Small tables with named rows and columns. After each table, cells are looked up by row and column.

Sog.tsv
	Katuv	Gutar
Vof	382	550
Num	763	647
Kubane	106	407
Mefemo	346	552

What is the Gutar of Vof in Sog?
550
What is the Katuv of Vof in Sog?
382
What is the Gutar of Kubane in Sog?
407
What is the Gutar of Mefemo in Sog?
552
What is the Katuv of Mefemo in Sog?
346
What is the Katuv of Num in Sog?
763
What is the Gutar of Num in Sog?
647
What is the Katuv of Kubane in Sog?
106

Banerop:
	Zived	Viv	Sog	Fakato	Rubun	Pez	Bav
Tif	0.712	-3.994	-0.574	0.733	-0.530	5.647	-0.554
Duz	1.196	-0.918	0.067	0.709	0.454	-1.410	-0.290
Lok	-0.208	-4.802	0.357	-1.040	0.195	2.105	0.782
Kufi	-0.648	-2.025	-0.163	-1.140	0.053	3.370	0.083
Direvir	0.058	6.218	-0.095	-0.080	-0.104	-3.597	-0.251
Lakopi	0.944	1.479	-0.307	0.697	-0.230	-4.523	-0.504
Ruzan	-0.230	-6.224	-0.247	-0.026	-0.363	-6.869	-0.441

Zived of Lok: -0.208
Rubun of Tif: -0.530
Fakato of Direvir: -0.080
Zived of Lakopi: 0.944
Fakato of Lakopi: 0.697
Sog of Ruzan: -0.247
Bav of Tif: -0.554
Viv of Kufi: -2.025
Viv of Duz: -0.918
Viv of Tif: -3.994
Viv of Lok: -4.802
Sog of Kufi: -0.163
Pez of Direvir: -3.597
Viv of Ruzan: -6.224
Rubun of Ruzan: -0.363
Sog of Duz: 0.067
Fakato of Kufi: -1.140
Rubun of Direvir: -0.104
Zived of Ruzan: -0.230
Zived of Tif: 0.712

Table Bulob
	Libe	Setivat	Diros	Dibub	Guv	Sipe	Vezafe
Vineva	19.20	31.68	42.57	53.09	17.30	26.81	36.35
Fitabe	66.20	21.79	53.73	14.74	40.74	60.69	60.88
Rab	56.74	84.41	51.89	71.96	32.87	89.30	87.10

Rab, Guv: 32.87
Vineva, Setivat: 31.68
Rab, Diros: 51.89
Fitabe, Vezafe: 60.88
Fitabe, Setivat: 21.79
Rab, Dibub: 71.96
Vineva, Sipe: 26.81
Row with the largest Libe: Fitabe

Zelage:
          Bubiv  Vezirul  Kuzere
Taso     47.463   39.192  66.126
Gibirig  60.204   71.650  58.837
Gef      49.436   58.230  55.204
Kufe     24.444   34.281  54.578
Dafe     43.801   32.497  53.580
Robarul  61.700   48.301  57.066
Luzi     45.226   42.711  58.048
Nobi     38.974   57.924  51.597
Suku     55.597   81.261  62.571
Kemame   60.393   49.818  66.213
Valope   48.504   39.415  76.080
Fotapig  38.325   52.161  55.488
Guniz    37.730   38.560  68.511
Serurud  46.152   47.791  65.520

Kuzere of Suku is 62.571
Bubiv of Guniz is 37.730
Bubiv of Taso is 47.463
Vezirul of Valope is 39.415
Kuzere of Dafe is 53.580
Bubiv of Kufe is 24.444
Bubiv of Gibirig is 60.204
Kuzere of Fotapig is 55.488
Kuzere of Luzi is 58.048
Vezirul of Guniz is 38.560
Kuzere of Kufe is 54.578
Vezirul of Robarul is 48.301
Kuzere of Kemame is 66.213
Vezirul of Serurud is 47.791
Kuzere of Gibirig is 58.837
Vezirul of Taso is 39.192
Kuzere of Robarul is 57.066
Bubiv of Dafe is 43.801
Row with the largest Kuzere: Valope

Zoseno:
,Vip,Nari,Nepura,Kiduf,Kaneb
Sek,150,8,151,164,122
Biza,198,72,135,171,94
Zamaran,136,21,147,186,124
Nozini,144,8,150,162,123

Zamaran, Nari => 21
Nozini, Kaneb => 123
Zamaran, Nepura => 147
Sek, Nepura => 151
Zamaran, Vip => 136
Biza, Kaneb => 94
Nozini, Vip => 144
Nozini, Nepura => 150
Sek, Kaneb => 122

Kinegu
|  | Vimiku | Rafidag | Nidemi | Vin | Bivib | Dup | Zir | Bapono | Sapo |
|---|---|---|---|---|---|---|---|---|---|
| Panuzun | 120 | 75 | 154 | 155 | 89 | 191 | 182 | 134 | 196 |
| Zus | 118 | 165 | 80 | 154 | 145 | 100 | 141 | 23 | 99 |
| Gomige | 72 | 117 | 232 | 154 | 86 | 124 | 150 | 103 | 155 |
| Seme | 182 | 136 | 117 | 92 | 165 | 155 | 187 | 129 | 150 |
| Mumiseb | 153 | 69 | 79 | 138 | 100 | 171 | 145 | 99 | 43 |
| Tavemog | 207 | 82 | 154 | 102 | 113 | 183 | 69 | 202 | 131 |
| Gol | 71 | 96 | 220 | 149 | 112 | 90 | 153 | 91 | 173 |
| Fot | 101 | 128 | 215 | 127 | 97 | 112 | 116 | 145 | 137 |
| Zud | 199 | 131 | 177 | 134 | 115 | 204 | 75 | 176 | 110 |
| Sezun | 102 | 158 | 146 | 128 | 146 | 52 | 136 | 98 | 163 |
| Forufa | 108 | 230 | 188 | 76 | 189 | 136 | 103 | 182 | 221 |
| Teg | 161 | 124 | 141 | 79 | 198 | 177 | 161 | 160 | 161 |
| Dovovef | 112 | 97 | 147 | 164 | 90 | 186 | 203 | 212 | 175 |
| Mozab | 213 | 104 | 176 | 129 | 142 | 107 | 84 | 76 | 103 |

Zud, Zir: 75
Sezun, Zir: 136
Dovovef, Rafidag: 97
Zud, Vin: 134
Gol, Sapo: 173
Gol, Dup: 90
Seme, Sapo: 150
Row with the largest Sapo: Forufa

